Here is a tiny trained network, its code and every weight. The questions are about switching its units off for an input and a class, where a switched-off unit gives its printed mean instead of its output.

import numpy as np


def w(rows, s, z=0):
    codes = np.array(rows[::2]) - 128.0
    scale = np.full(codes.shape[1], s)
    scale[-1] = z or s
    return codes * scale


def f(y):
    return np.maximum(y, 0)


def log_softmax(a):
    a = a - a.max(-1, keepdims=True)
    return a - np.log(np.exp(a).sum(-1, keepdims=True))


def net(x, mask):
    res = np.array(x, float).reshape(1, 8) / 4 @ E
    y = f(res @ A[0][:, :-1].T + A[0][:, -1])
    res = res + np.where(mask, y, B[0][:, -1]) @ B[0][:, :-1]
    return log_softmax(res[-1] @ U[:, :-1].T + U[:, -1])


A, B = {}, {}
E = w([
[129,126,129,130,128],'x0',
[100,197,209,182,52],'x1',
[17,173,105,153,204],'x2',
[56,53,226,26,140],'x3',
[131,28,170,254,173],'x4',
[220,215,219,108,241],'x5',
[127,128,128,127,133],'x6',
[126,127,125,126,127],'x7',
],0.004)
A[0] = w([
[91,110,165,88,125,83],'n0',
[155,153,87,172,128,73],'n1',
[162,162,172,119,182,36],'n2',
[84,91,86,133,65,54],'n3',
[25,178,126,155,169,75],'n4',
[81,91,189,64,130,41],'n5',
[70,73,78,131,52,53],'n6',
[84,77,195,82,130,71],'n7',
[81,98,71,143,70,29],'n8',
[127,177,80,48,114,76],'n9',
[203,200,188,126,215,36],'n10',
[89,96,92,133,62,53],'n11',
[194,96,142,116,87,71],'n12',
[37,185,90,162,198,72],'n13',
[181,105,140,119,91,82],'n14',
[227,93,154,111,56,60],'n15',
[156,82,49,91,203,54],'n16',
[74,231,254,206,2,27],'n17',
[80,89,87,135,72,62],'n18',
[174,106,139,121,95,85],'n19',
[149,91,150,198,160,74],'n20',
[131,58,144,217,176,61],'n21',
[88,100,87,136,73,43],'n22',
[187,214,7,230,111,2],'n23',
[177,156,199,105,211,55],'n24',
[127,143,121,121,125,241],'n25',
[14,159,114,140,228,56],'n26',
[130,62,157,215,164,52],'n27',
[168,65,44,67,203,60],'n28',
[173,166,175,122,184,29],'n29',
[153,116,134,102,110,100],'n30',
[231,89,158,106,56,56],'n31',
[142,95,139,175,151,84],'n32',
[160,81,68,103,180,78],'n33',
[115,199,95,45,90,31],'n34',
[128,57,164,209,157,47],'n35',
[111,151,156,173,90,117],'n36',
[126,223,74,27,91,28],'n37',
[104,89,186,71,132,61],'n38',
[49,71,220,43,128,33],'n39',
],0.0081,0.0078)
B[0] = w([
[156,150,122,145,146,139],'n0',
[161,169,132,139,152,134],'n1',
[76,153,97,161,114,133],'n2',
[84,163,96,141,107,139],'n3',
[167,71,124,111,81,149],'n4',
[169,179,130,167,160,140],'n5',
[81,184,84,130,99,147],'n6',
[177,174,122,149,147,147],'n7',
[71,149,93,164,101,134],'n8',
[122,148,179,87,96,148],'n9',
[63,175,53,151,77,155],'n10',
[83,154,95,144,112,137],'n11',
[154,94,119,130,97,135],'n12',
[183,81,125,130,65,152],'n13',
[151,102,118,127,105,134],'n14',
[175,79,98,129,76,144],'n15',
[117,118,104,76,193,138],'n16',
[114,105,61,9,224,159],'n17',
[91,169,100,138,110,140],'n18',
[146,106,120,125,108,133],'n19',
[117,156,162,81,118,138],'n20',
[118,166,185,79,97,143],'n21',
[77,141,99,151,105,133],'n22',
[253,235,120,195,179,150],'n23',
[76,174,72,146,96,153],'n24',
[57,49,211,212,174,254],'n25',
[170,70,71,129,57,151],'n26',
[114,160,188,86,100,140],'n27',
[118,105,71,71,183,145],'n28',
[69,156,97,168,117,134],'n29',
[129,131,131,120,104,133],'n30',
[175,80,96,130,70,145],'n31',
[128,143,150,100,118,134],'n32',
[130,130,100,77,167,138],'n33',
[113,160,205,89,104,140],'n34',
[110,157,193,97,102,138],'n35',
[109,104,121,111,158,146],'n36',
[116,167,200,55,89,149],'n37',
[173,167,135,152,139,141],'n38',
[205,198,117,165,168,156],'n39',
],0.037,0.0071)
U = w([
[96,130,140,152,166,251],'0',
[36,194,71,177,117,63],'1',
[219,217,137,179,202,99],'2',
[103,110,155,146,170,198],'3',
[100,110,154,140,169,193],'4',
[103,172,227,53,111,43],'5',
[115,97,62,32,253,61],'6',
[184,57,94,139,58,55],'7',
],0.0054,0.011)

Each question gives the input, the list of numbers given to net, and the class t.
The units are the neurons (one row each of A and B). Each row of codes is followed by its name. A weight is (code - 128) times the scale printed after its matrix; where a second scale follows, it is the last column's (A, B and U).
mask holds one flag per neuron, in row order. A switched-off neuron (its flag False) gives its mean, the last column of its row in B, instead of its output. The means were averaged over made-up inputs and are rounded, as every weight is.
A unit's drop is (log p(t) with every unit on - log p(t) with that unit switched off) / (log p(t) with every unit on - log p(t) with every unit switched off).
The circuit of an input: a set's keep is (log p(t) with only the set's units on - log p(t) with every unit switched off) / (log p(t) with every unit on - log p(t) with every unit switched off). Starting from the 12 units with the biggest drops (on a tie, the unit counted first), units are removed one at a time, each time the one whose removal leaves the highest keep (on an exact tie, the one counted first), for as long as the keep stays at least 0.8.
circuit, biggest first: the units of the circuit, biggest drop first
most important unit: the unit with the biggest drop
top k neurons: the k neurons with the biggest drops, biggest first
drop when u is switched off: that unit's drop, to one decimal
input [-4,0,0,-7,-4,-1,1,1], class 2: circuit, biggest first : (n23)
input [6,-7,4,6,4,0,-5,1], class 6: circuit, biggest first : (n28; n16)
input [2,-6,7,-1,3,0,1,-2], class 7: circuit, biggest first : (n26; n13)
input [0,5,-4,-6,-7,2,-4,-4], class 5: top 2 neurons : (n37; n34)
input [-5,2,6,-3,-1,3,5,-2], class 7: circuit, biggest first : (n13; n26; n4)
input [-6,-2,0,-3,8,-6,6,0], class 5: circuit, biggest first : (n21; n27; n35)
input [-4,-1,-7,2,-1,6,-1,-5], class 7: top 2 neurons : (n31; n15)
input [2,-6,-8,8,5,2,-8,-5], class 2: circuit, biggest first : (n39; n7)
input [7,-8,-8,-7,6,-4,-3,3], class 6: circuit, biggest first : (n28; n33)
input [-2,-2,-7,1,-5,-5,4,6], class 7: circuit, biggest first : (n31; n15)
input [-6,1,-8,4,-8,-6,-5,0], class 5: circuit, biggest first : (n37; n34)
input [-4,-6,-3,4,4,-5,-1,1], class 6: circuit, biggest first : (n28; n33)
input [8,5,-1,-8,8,7,-1,3], class 2: top 2 neurons : (n23; n1)
input [4,7,8,7,6,-4,-7,5], class 7: top 3 neurons : (n26; n4; n13)
input [5,-6,0,5,-7,6,3,-2], class 5: circuit, biggest first : (n37)
input [2,-2,4,3,-2,8,3,7], class 1: circuit, biggest first : (n10; n24)
input [-1,1,-3,7,3,-1,3,0], class 2: top 2 neurons : (n39; n7)
input [4,6,-3,-4,-6,7,-2,1], class 1: top 3 neurons : (n10; n24; n29)
input [-1,-8,-8,-1,-4,2,-6,5], class 6: top 2 neurons : (n28; n16)
input [-4,7,3,8,6,-2,0,2], class 2: most important unit : n39
input [2,7,8,-5,5,8,3,6], class 1: top 4 neurons : (n10; n24; n29; n2)
input [-5,-5,3,1,2,-8,6,1], class 1: drop when n6 is switched off : 0.1
input [6,8,-4,-7,-3,-5,3,-3], class 6: drop when n10 is switched off : 0.0
input [-3,7,-4,-2,-5,-8,-2,0], class 1: drop when n6 is switched off : 0.2
input [5,-6,1,0,-7,3,-2,-2], class 5: drop when n37 is switched off : 0.5
